Here is a tiny trained network, its code and every weight. The questions are about switching its units off for an input and a class, where a switched-off unit gives its printed mean instead of its output.

import numpy as np


def w(rows, s, z=0):
    codes = np.array(rows[::2]) - 128.0
    scale = np.full(codes.shape[1], s)
    scale[-1] = z or s
    return codes * scale


def norm(h):
    return h / np.sqrt((h * h).mean(-1, keepdims=True) + 1e-5)


def f(y):
    return y / 2 * (1 + np.tanh(0.7978845608 * (y + 0.044715 * y**3)))


def log_softmax(a):
    a = a - a.max(-1, keepdims=True)
    return a - np.log(np.exp(a).sum(-1, keepdims=True))


def net(x, mask):
    res = np.array(x, float).reshape(1, 2) / 4 @ E
    u = 0
    for l in range(3):
        y = f(norm(res) @ A[l][:, :-1].T + A[l][:, -1])
        res = res + np.where(mask[u : u + 10], y, B[l][:, -1]) @ B[l][:, :-1]
        u += 10
    return log_softmax(norm(res)[-1] @ U[:, :-1].T + U[:, -1])


A, B = {}, {}
E = w([
[148,11,59,165,147,149,118,183],'x0',
[154,122,43,110,35,144,150,43],'x1',
],0.012)
A[0] = w([
[123,94,134,144,161,149,108,249,122],'0.n1',
[132,108,124,149,156,114,109,200,79],'0.n2',
[146,132,121,105,139,136,123,131,94],'0.n3',
[99,174,166,128,161,117,141,114,77],'0.n4',
[119,128,147,148,149,105,88,138,2],'0.n5',
[136,104,138,121,163,122,136,145,114],'0.n6',
[130,111,152,136,148,107,131,119,121],'0.n7',
[126,130,143,136,153,136,110,159,126],'0.n8',
[95,155,216,121,142,101,99,133,108],'0.n9',
[108,131,143,155,148,113,129,172,136],'0.n10',
],0.02,0.0045)
B[0] = w([
[24,146,218,224,166,87,38,154,254],'0.n1',
[16,162,189,170,227,104,99,134,203],'0.n2',
[116,138,121,143,120,128,110,129,124],'0.n3',
[138,68,152,139,175,156,74,198,193],'0.n4',
[157,199,122,105,178,143,79,151,150],'0.n5',
[93,161,131,167,171,97,96,105,163],'0.n6',
[196,178,173,171,74,98,103,179,142],'0.n7',
[190,155,139,154,156,134,152,132,172],'0.n8',
[154,254,191,161,201,111,30,142,226],'0.n9',
[178,159,157,149,119,80,102,108,184],'0.n10',
],0.0098,0.016)
A[1] = w([
[82,117,184,130,163,88,55,182,4],'1.n1',
[172,163,159,173,171,118,110,168,95],'1.n2',
[164,247,142,133,141,88,162,106,139],'1.n3',
[201,83,135,128,234,58,172,230,138],'1.n4',
[90,199,189,144,165,90,45,143,172],'1.n5',
[156,137,127,97,181,133,95,177,31],'1.n6',
[115,249,254,125,152,108,88,132,212],'1.n7',
[138,160,122,146,156,71,101,149,19],'1.n8',
[85,88,53,235,131,98,160,111,107],'1.n9',
[140,176,150,106,134,146,87,100,102],'1.n10',
],0.0091,0.0031)
B[1] = w([
[149,143,157,134,71,135,159,142,194],'1.n1',
[120,136,153,157,104,139,129,150,178],'1.n2',
[98,112,176,154,166,110,156,142,161],'1.n3',
[149,129,149,172,155,115,83,139,149],'1.n4',
[190,185,180,160,116,134,68,176,241],'1.n5',
[118,129,118,167,126,127,128,81,141],'1.n6',
[236,100,144,203,118,111,8,183,251],'1.n7',
[142,117,139,127,131,144,119,144,150],'1.n8',
[173,139,138,95,140,79,107,144,151],'1.n9',
[79,103,123,143,181,126,107,116,150],'1.n10',
],0.012,0.018)
A[2] = w([
[143,153,181,170,143,120,113,148,203],'2.n1',
[81,119,132,91,140,163,115,140,102],'2.n2',
[134,192,130,119,136,145,132,116,52],'2.n3',
[137,177,194,78,145,105,96,128,135],'2.n4',
[82,124,156,240,172,147,106,146,57],'2.n5',
[134,67,133,218,170,114,87,156,159],'2.n6',
[68,234,156,89,140,121,190,86,91],'2.n7',
[148,114,142,123,155,101,80,136,3],'2.n8',
[86,147,170,249,140,132,100,165,202],'2.n9',
[141,181,187,124,172,161,51,129,149],'2.n10',
],0.014,0.0029)
B[2] = w([
[136,131,144,121,66,111,75,97,214],'2.n1',
[118,136,107,157,105,111,153,110,121],'2.n2',
[90,125,131,144,143,109,123,170,129],'2.n3',
[175,121,119,146,55,116,99,96,176],'2.n4',
[145,200,174,136,56,191,97,37,214],'2.n5',
[38,143,135,203,186,125,93,177,216],'2.n6',
[70,155,144,151,178,166,164,155,139],'2.n7',
[112,112,87,155,139,163,128,113,162],'2.n8',
[177,251,140,128,51,121,97,81,251],'2.n9',
[140,160,178,176,139,127,97,104,230],'2.n10',
],0.013,0.022)
U = w([
[212,90,74,49,82,128,168,88,220],'0',
[119,94,198,77,159,89,166,133,3],'1',
[142,210,225,184,130,117,60,128,186],'2',
[135,102,193,91,130,139,181,172,23],'3',
[85,71,91,160,185,103,107,192,105],'4',
[141,120,173,102,152,120,178,146,26],'5',
[31,173,163,113,146,170,248,100,175],'6',
],0.017,0.0069)

Each question gives the input, the list of numbers given to net, and the class t.
The units are the neurons (one row each of A and B). Each row of codes is followed by its name. A weight is (code - 128) times the scale printed after its matrix; where a second scale follows, it is the last column's (A, B and U).
mask holds one flag per neuron, layer by layer. A switched-off neuron (its flag False) gives its mean, the last column of its row in B, instead of its output. The means were averaged over made-up inputs and are rounded, as every weight is.
A unit's drop is (log p(t) with every unit on - log p(t) with that unit switched off) / (log p(t) with every unit on - log p(t) with every unit switched off).
unit that matters most: the unit with the biggest drop
top k neurons: the k neurons with the biggest drops, biggest first
k most important neurons of layer l: the k neurons of layer l with the biggest drops, biggest first
drop when u is switched off: that unit's drop, to one decimal
input [0,5], class 0: 2 most important neurons of layer 0 -> (0.n2 0.n9)
input [6,7], class 0: top 2 neurons -> (0.n1 1.n7)
input [0,8], class 0: unit that matters most -> 0.n9
input [1,5], class 0: top 3 neurons -> (0.n9 0.n1 2.n6)
input [-5,5], class 6: top 2 neurons -> (0.n9 0.n1)
input [3,6], class 0: top 2 neurons -> (0.n1 0.n9)
input [7,4], class 4: top 2 neurons -> (0.n9 0.n1)
input [8,5], class 4: top 4 neurons -> (0.n9 0.n1 1.n5 2.n9)
input [0,6], class 0: top 4 neurons -> (0.n2 0.n9 0.n1 2.n6)
input [4,4], class 0: top 3 neurons -> (0.n1 0.n9 2.n6)
input [5,5], class 0: top 4 neurons -> (0.n1 1.n7 2.n6 0.n2)
input [-4,4], class 6: 4 most important neurons of layer 0 -> (0.n9 0.n1 0.n2 0.n10)
input [-6,6], class 6: top 3 neurons -> (0.n9 0.n1 1.n7)
input [-3,6], class 6: top neuron -> (1.n7)
input [2,3], class 0: 3 most important neurons of layer 0 -> (0.n9 0.n1 0.n4)
input [3,4], class 0: top 2 neurons -> (0.n9 0.n1)
input [2,4], class 0: drop when 1.n5 is switched off -> 0.2
input [-1,2], class 6: drop when 0.n4 is switched off -> 0.4
input [-4,7], class 6: drop when 0.n2 is switched off -> 0.5
